Below are the code and all the weights of a small trained network. Each question names an input and a class and asks about switching units off, where a switched-off unit gives its printed mean instead of its output.

import numpy as np


def w(rows, s, z=0):
    codes = np.array(rows[::2]) - 128.0
    scale = np.full(codes.shape[1], s)
    scale[-1] = z or s
    return codes * scale


def f(y):
    return np.maximum(y, 0)


def log_softmax(a):
    a = a - a.max(-1, keepdims=True)
    return a - np.log(np.exp(a).sum(-1, keepdims=True))


def net(x, mask):
    res = np.array(x, float).reshape(1, 4) / 4 @ E
    y = f(res @ A[0][:, :-1].T + A[0][:, -1])
    res = res + np.where(mask, y, B[0][:, -1]) @ B[0][:, :-1]
    return log_softmax(res[-1] @ U[:, :-1].T + U[:, -1])


A, B = {}, {}
E = w([
[110,149,90,106,7],'x0',
[128,127,126,128,128],'x1',
[199,141,158,25,131],'x2',
[171,49,197,180,73],'x3',
],0.017)
A[0] = w([
[118,150,73,91,173,118],'neuron 0',
[128,147,81,85,188,51],'neuron 1',
[88,128,166,144,215,33],'neuron 2',
[88,167,93,56,204,54],'neuron 3',
[148,106,126,152,105,159],'neuron 4',
[177,70,152,187,65,15],'neuron 5',
[133,86,212,178,54,38],'neuron 6',
[91,159,125,100,153,136],'neuron 7',
[216,67,206,112,152,95],'neuron 8',
[27,155,105,156,157,138],'neuron 9',
[151,137,158,99,65,4],'neuron 10',
[181,162,155,3,98,28],'neuron 11',
[175,49,200,72,155,113],'neuron 12',
[105,98,174,142,97,39],'neuron 13',
[76,173,97,144,113,149],'neuron 14',
[129,119,138,164,246,92],'neuron 15',
[94,153,93,89,165,190],'neuron 16',
[44,180,14,174,86,174],'neuron 17',
[162,196,137,135,137,158],'neuron 18',
[91,205,83,144,110,139],'neuron 19',
[114,54,150,135,95,171],'neuron 20',
[102,41,175,137,80,178],'neuron 21',
[156,79,218,105,210,160],'neuron 22',
[69,211,98,157,95,146],'neuron 23',
[56,64,117,219,151,37],'neuron 24',
[69,83,88,223,142,235],'neuron 25',
[153,153,154,181,234,212],'neuron 26',
[137,124,147,119,35,67],'neuron 27',
[159,127,152,187,80,45],'neuron 28',
[195,154,110,67,107,140],'neuron 29',
],0.013)
B[0] = w([
[71,154,130,186,98,182],'neuron 0',
[98,154,161,164,123,170],'neuron 1',
[158,75,59,82,80,169],'neuron 2',
[84,142,176,183,107,196],'neuron 3',
[122,143,142,161,138,170],'neuron 4',
[74,92,71,96,95,185],'neuron 5',
[87,118,83,121,61,198],'neuron 6',
[94,132,126,127,109,168],'neuron 7',
[174,106,168,109,180,204],'neuron 8',
[171,107,123,117,146,198],'neuron 9',
[152,203,231,171,167,152],'neuron 10',
[58,96,49,127,22,205],'neuron 11',
[187,123,152,135,162,199],'neuron 12',
[146,81,96,85,124,147],'neuron 13',
[164,91,148,74,167,180],'neuron 14',
[59,97,14,95,19,204],'neuron 15',
[125,124,109,92,93,199],'neuron 16',
[170,86,142,78,157,240],'neuron 17',
[131,113,120,103,138,160],'neuron 18',
[146,85,138,92,186,188],'neuron 19',
[120,148,163,146,141,198],'neuron 20',
[116,163,156,170,146,220],'neuron 21',
[163,138,172,112,227,219],'neuron 22',
[195,103,119,90,150,194],'neuron 23',
[42,244,225,249,175,199],'neuron 24',
[110,83,35,79,78,254],'neuron 25',
[38,197,182,178,123,235],'neuron 26',
[58,187,134,119,106,181],'neuron 27',
[103,104,110,85,89,161],'neuron 28',
[59,162,129,208,110,197],'neuron 29',
],0.012,0.022)
U = w([
[111,92,50,95,81,255],'0',
[104,146,169,176,114,135],'1',
[250,92,154,102,165,12],'2',
],0.02,0.00049)

Each question gives the input, the list of numbers given to net, and the class t.
The units are the neurons (one row each of A and B). Each row of codes is followed by its name. A weight is (code - 128) times the scale printed after its matrix; where a second scale follows, it is the last column's (A, B and U).
mask holds one flag per neuron, in row order. A switched-off neuron (its flag False) gives its mean, the last column of its row in B, instead of its output. The means were averaged over made-up inputs and are rounded, as every weight is.
A unit's drop is (log p(t) with every unit on - log p(t) with that unit switched off) / (log p(t) with every unit on - log p(t) with every unit switched off).
unit that matters most: the unit with the biggest drop
top k neurons: the k neurons with the biggest drops, biggest first
drop when u is switched off: that unit's drop, to one decimal
input [-8,3,-6,-5], class 0: unit that matters most : neuron 15
input [-6,-8,-2,-2], class 0: top 2 neurons : neuron 15; neuron 2
input [-2,0,2,-8], class 1: top 2 neurons : neuron 3; neuron 25
input [3,-2,1,3], class 1: top 3 neurons : neuron 25; neuron 15; neuron 11
input [5,-7,-7,0], class 2: top 3 neurons : neuron 17; neuron 15; neuron 11
input [4,8,1,5], class 1: top 2 neurons : neuron 25; neuron 15
input [7,-8,1,3], class 1: top 3 neurons : neuron 25; neuron 15; neuron 10
input [-5,5,4,-7], class 1: top 2 neurons : neuron 3; neuron 25
input [-5,-1,6,1], class 2: top 2 neurons : neuron 22; neuron 8
input [-2,6,1,-5], class 1: top 3 neurons : neuron 25; neuron 3; neuron 11
input [-4,-3,-1,-2], class 0: top 2 neurons : neuron 24; neuron 15
input [-3,8,-6,0], class 0: top 2 neurons : neuron 25; neuron 15
input [6,6,8,5], class 1: top 2 neurons : neuron 10; neuron 25
input [3,-4,-7,4], class 0: unit that matters most : neuron 25
input [8,-6,0,-3], class 2: drop when neuron 17 is switched off : 0.1
input [4,-8,-6,5], class 0: drop when neuron 25 is switched off : 2.2
input [0,6,7,6], class 2: drop when neuron 26 is switched off : 0.6
